Each row comes from the steps of one walk. Every step used is in the known rows, and no mark comes twice. Write the walk behind each row, first mark first.
Known rows:
sadak-mevipo-mono: [-24.0 -16.8 25.4 11.7 -3.1 1.6 10.1 -8.4 1.7 -14.8 0.1 -23.3 -32.7 -18.6 -39.3 71.3 19.5 9.6 -19.8 31.1 6.2 16.0]
mevipo-mono-veras-pega: [-30.8 -14.9 -12.4 5.5 -10.7 34.1 12.1 15.4 7.6 -13.5 12.3 -26.4 -34.3 -39.9 -26.7 44.5 37.3 1.3 4.1 -1.5 -18.0 35.0]
veras-pega-depus: [-27.6 -6.8 18.9 -9.5 -7.3 9.4 17.9 11.2 6.9 -23.9 4.5 -20.7 -1.2 -3.1 -29.7 13.9 43.3 17.1 33.2 4.6 -2.1 25.0]
depus-sadak-mevipo: [-15.4 -14.5 23.3 -7.8 -1.9 0.2 11.9 -6.1 11.9 -2.2 2.0 -24.3 -18.8 -1.4 -40.5 41.3 20.8 16.5 38.1 28.9 1.6 26.9]
sadak-mevipo-mono-pega: [-26.3 -18.9 10.5 6.8 0.5 10.4 7.7 -6.1 -6.4 -21.5 -3.7 -28.7 -34.3 -36.4 -38.4 69.5 22.1 3.5 -43.0 28.4 -9.4 29.2]
mevipo-veras: [-22.6 -12.5 4.8 18.4 -2.9 30.4 21.2 0.8 7.3 -9.2 4.0 -20.3 -33.3 -26.0 -35.7 24.6 18.0 8.7 -0.5 3.0 -14.4 18.2]
depus-mevipo-sadak: [-20.3 -14.0 14.6 11.7 -10.8 4.7 26.4 2.9 10.6 -1.9 4.6 -13.4 -23.2 0.3 -37.4 29.5 -6.6 13.1 34.7 -6.8 -12.5 18.2]
mevipo-veras-pega-depus-sadak: [-25.4 -6.2 24.4 23.3 -13.6 41.5 19.2 16.9 11.9 -8.0 2.6 -22.9 -6.5 8.3 -34.8 14.4 45.8 8.5 77.0 1.6 -0.8 17.6]
pega-depus-mevipo-veras: [-23.0 -8.8 39.6 16.5 -12.0 30.9 26.7 3.8 7.6 -6.5 10.4 -15.1 -8.9 5.8 -36.8 32.5 31.1 6.2 10.2 -3.3 0.1 13.5]
sadak-depus-mevipo-veras-pega: [-32.6 -15.8 21.4 13.4 -3.8 41.3 27.6 16.6 15.4 -4.5 14.4 -17.3 5.7 -5.1 -35.2 23.3 38.5 9.3 37.6 -6.8 4.2 19.8]
mevipo-sadak: [-20.5 -12.9 6.6 13.1 -6.2 1.6 21.2 0.0 6.1 -11.0 3.0 -19.9 -26.1 -17.8 -36.1 20.2 -9.5 14.6 29.0 3.1 -13.2 16.8]
mono-veras: [-19.2 -13.9 -7.7 -18.1 -2.3 19.7 15.4 1.8 10.0 -9.6 21.2 -26.2 -26.5 -43.4 -30.0 23.3 20.4 8.2 -11.9 2.7 -22.8 41.0]
sadak-depus-mevipo: [-21.9 -15.0 32.6 -18.2 -3.2 1.5 30.8 1.2 12.2 -2.3 18.6 -17.8 11.5 -2.3 -36.1 33.4 20.7 14.9 2.7 -2.6 3.0 23.9]
mevipo-veras-pega-depus: [-30.5 -7.2 19.6 20.2 -8.2 38.6 17.9 14.6 6.0 -22.2 4.7 -21.1 -9.7 -9.9 -32.4 14.3 44.0 9.5 36.3 3.1 -0.6 16.4]
mono-mevipo-veras-pega-depus-sadak: [-26.2 -7.6 14.0 36.3 -16.2 38.6 6.0 21.0 14.3 -14.9 -4.8 -27.3 -7.9 -7.2 -30.5 23.3 52.7 4.6 67.7 23.9 -10.4 31.4]
mevipo-mono-pega-depus: [-25.7 -10.2 20.8 7.1 -9.5 11.9 18.4 3.6 -10.6 -23.5 1.3 -26.2 -15.1 -23.1 -32.8 54.2 30.7 2.8 -38.6 4.8 -13.6 24.4]
pega-depus-mevipo: [-19.9 -8.8 39.0 -13.1 -10.9 1.2 26.6 2.0 7.9 -9.1 10.9 -14.8 -0.8 11.0 -34.1 32.5 30.4 14.0 6.6 -2.1 -1.6 22.1]
mono-pega-depus-mevipo: [-22.1 -10.6 24.0 -17.7 -6.1 10.5 24.8 3.9 0.1 -15.8 7.1 -20.9 -2.4 -6.3 -33.1 31.6 33.0 8.2 -15.8 -4.3 -16.5 35.0]
mono-veras-pega: [-26.6 -13.7 -18.5 -15.6 -2.7 29.7 13.1 14.3 14.0 -15.5 17.4 -26.0 -24.5 -39.7 -27.0 13.3 36.7 9.3 20.5 -0.8 -23.2 45.2]
mono-pega-depus-mevipo-sadak: [-23.1 -11.3 26.5 6.6 -10.6 12.3 24.4 6.7 -2.1 -15.0 6.0 -21.2 -3.8 -3.1 -36.5 28.1 5.9 7.2 15.6 -5.9 -15.3 26.2]

Write each row's walk:
[-22.6 -14.0 -5.3 32.1 -5.5 28.4 8.4 3.6 9.5 -16.2 -3.5 -25.3 -35.1 -41.3 -31.0 32.2 25.2 4.3 -9.8 26.1 -24.2 31.3]
mono-mevipo-veras
[-27.8 -10.8 20.1 6.5 -16.2 31.9 18.1 19.9 11.9 -12.7 22.7 -21.5 -2.4 -6.3 -32.0 17.8 22.1 5.2 63.8 -8.7 -6.5 32.1]
mono-veras-pega-depus-mevipo-sadak
[-27.3 -8.9 8.0 -16.4 -7.9 28.2 13.0 15.1 8.8 -22.1 22.1 -26.5 -3.2 -26.0 -26.6 12.6 46.1 8.4 24.4 2.9 -10.3 40.5]
mono-veras-pega-depus
[-23.5 -9.7 39.7 -6.3 -7.8 9.1 8.7 7.5 12.3 -14.5 3.7 -25.4 4.9 15.0 -38.7 31.0 46.4 17.2 73.9 29.4 14.9 25.9]
veras-pega-depus-sadak-mevipo
[-26.7 -15.0 14.2 23.1 -3.3 38.8 8.8 9.1 16.5 -5.2 -1.1 -23.8 -24.6 -4.7 -39.9 31.2 37.2 10.1 73.4 25.0 2.9 22.4]
depus-sadak-mevipo-veras-pega
[-22.3 -14.5 26.7 8.5 -3.1 0.9 24.5 1.4 6.1 -11.1 16.1 -23.2 7.5 -17.7 -38.0 20.8 -9.6 15.8 29.1 5.6 3.6 14.5]
mevipo-sadak-depus
[-32.1 -13.3 30.5 6.4 -10.1 29.3 1.4 9.2 2.6 -25.5 17.4 -31.2 -11.3 -25.3 -33.7 58.9 47.2 1.9 9.0 29.6 12.1 30.0]
sadak-mevipo-mono-veras-pega-depus
[-25.3 -8.6 17.9 9.0 -21.3 33.9 12.9 19.9 8.6 -7.1 15.2 -28.8 -9.9 -8.3 -30.0 44.3 49.2 0.2 49.7 -0.8 -5.0 31.3]
mevipo-mono-veras-pega-depus-sadak
[-23.2 -14.1 12.8 16.6 -6.9 32.5 26.6 3.1 11.4 0.5 6.5 -14.0 -29.6 -8.4 -35.6 32.8 22.4 6.6 5.2 -6.3 -13.4 19.2]
depus-mevipo-veras
[-30.1 -12.8 -5.8 19.9 -3.4 39.3 18.6 13.4 11.2 -14.5 0.0 -20.0 -30.6 -22.8 -31.4 13.6 34.8 10.0 32.2 0.2 -14.7 20.9]
mevipo-veras-pega
[-30.6 -16.7 -4.6 3.6 -14.9 36.0 17.9 18.0 12.3 -4.7 14.3 -20.5 -31.5 -21.2 -27.9 53.3 40.7 -0.7 10.4 -11.2 -17.5 35.6]
depus-mevipo-mono-veras-pega
[-22.4 -5.8 23.5 -7.0 -12.9 10.8 18.9 14.9 11.5 -10.7 2.7 -21.7 2.2 14.4 -32.1 15.0 45.5 16.4 74.1 2.6 -2.0 25.7]
veras-pega-depus-sadak
[-33.0 -17.6 16.6 -1.7 -11.4 35.2 21.9 19.2 11.9 -4.1 27.0 -24.2 1.6 -22.6 -30.1 53.9 41.3 0.7 10.8 -8.0 -0.2 33.3]
sadak-depus-mevipo-mono-veras-pega
[-22.3 -7.9 12.5 -14.5 -14.1 30.5 13.0 18.9 14.4 -9.0 19.7 -28.5 0.3 -9.1 -29.0 13.7 48.4 8.0 65.4 0.6 -9.5 41.7]
mono-veras-pega-depus-sadak
[-19.1 -15.0 29.2 14.3 -9.4 3.4 10.9 -4.8 6.9 -0.4 -1.8 -24.4 -28.4 -1.9 -42.3 72.1 21.6 8.3 21.5 28.3 5.8 16.7]
depus-sadak-mevipo-mono
[-25.4 -15.8 33.2 10.9 -3.4 31.4 30.8 4.1 10.9 0.9 18.5 -18.0 3.9 -7.5 -38.7 32.8 21.5 7.6 5.5 -2.9 3.7 16.4]
sadak-depus-mevipo-veras
[-19.6 -11.9 46.0 7.6 -15.2 21.3 5.1 -0.6 3.8 -6.0 20.2 -32.3 -9.3 -9.7 -39.7 70.6 34.1 -0.9 17.3 30.3 11.0 27.9]
pega-depus-sadak-mevipo-mono-veras
[-19.6 -10.3 56.1 13.5 -14.8 2.8 10.1 -4.7 1.9 -7.9 2.5 -24.8 -7.3 12.3 -43.1 72.2 31.7 7.9 25.6 31.9 19.4 12.9]
pega-depus-sadak-mevipo-mono
[-19.8 -8.9 25.3 8.7 -15.4 15.0 19.2 6.4 -6.0 -10.3 -1.8 -27.7 -11.7 -6.0 -34.5 55.2 32.8 1.7 1.3 3.0 -14.1 26.0]
mevipo-mono-pega-depus-sadak
[-22.7 -14.7 -1.7 4.0 -10.7 24.1 14.6 2.8 3.8 -8.4 16.5 -26.6 -36.8 -42.7 -30.3 53.8 21.2 -0.1 -28.0 2.1 -18.1 31.6]
mevipo-mono-veras
[-24.0 -9.3 44.9 8.4 -18.6 5.4 25.4 2.6 2.3 -7.3 5.5 -15.9 -10.8 12.3 -35.3 64.3 31.2 5.8 -10.4 -2.6 3.3 12.2]
pega-depus-mevipo-mono
[-27.7 -18.0 23.3 -0.7 -5.2 14.9 28.0 4.6 -2.1 -7.0 11.2 -23.7 -1.1 -18.9 -35.2 63.4 24.9 1.9 -37.5 -5.6 -9.0 28.3]
sadak-depus-mevipo-mono-pega
[-27.2 -10.3 45.0 15.2 -13.9 12.5 7.5 8.8 5.3 -13.4 -1.2 -25.7 -5.6 15.9 -39.4 62.3 46.9 9.3 58.0 28.9 18.8 15.5]
veras-pega-depus-sadak-mevipo-mono
[-28.4 -9.6 30.9 13.2 -15.3 12.8 23.4 17.5 9.3 -14.7 4.8 -14.7 0.0 16.1 -33.9 18.9 19.3 13.4 71.0 -6.5 1.1 15.9]
veras-pega-depus-mevipo-sadak
[-18.4 -10.3 52.0 22.2 -7.6 27.6 11.2 -2.5 7.4 -6.7 7.3 -25.3 -5.9 7.4 -45.0 39.4 30.4 8.4 44.5 31.5 15.8 14.5]
pega-depus-sadak-mevipo-veras
[-32.5 -11.1 36.0 22.3 -2.4 35.2 7.8 6.9 5.6 -25.8 4.7 -24.2 -8.1 -7.5 -39.0 28.0 44.5 10.4 36.3 31.1 16.0 16.7]
sadak-mevipo-veras-pega-depus
[-27.4 -8.5 27.9 -11.2 -11.5 11.4 23.8 14.7 10.7 -14.8 6.7 -15.1 1.5 13.6 -32.1 23.3 46.7 15.2 38.5 -5.0 -1.2 25.3]
veras-pega-depus-mevipo
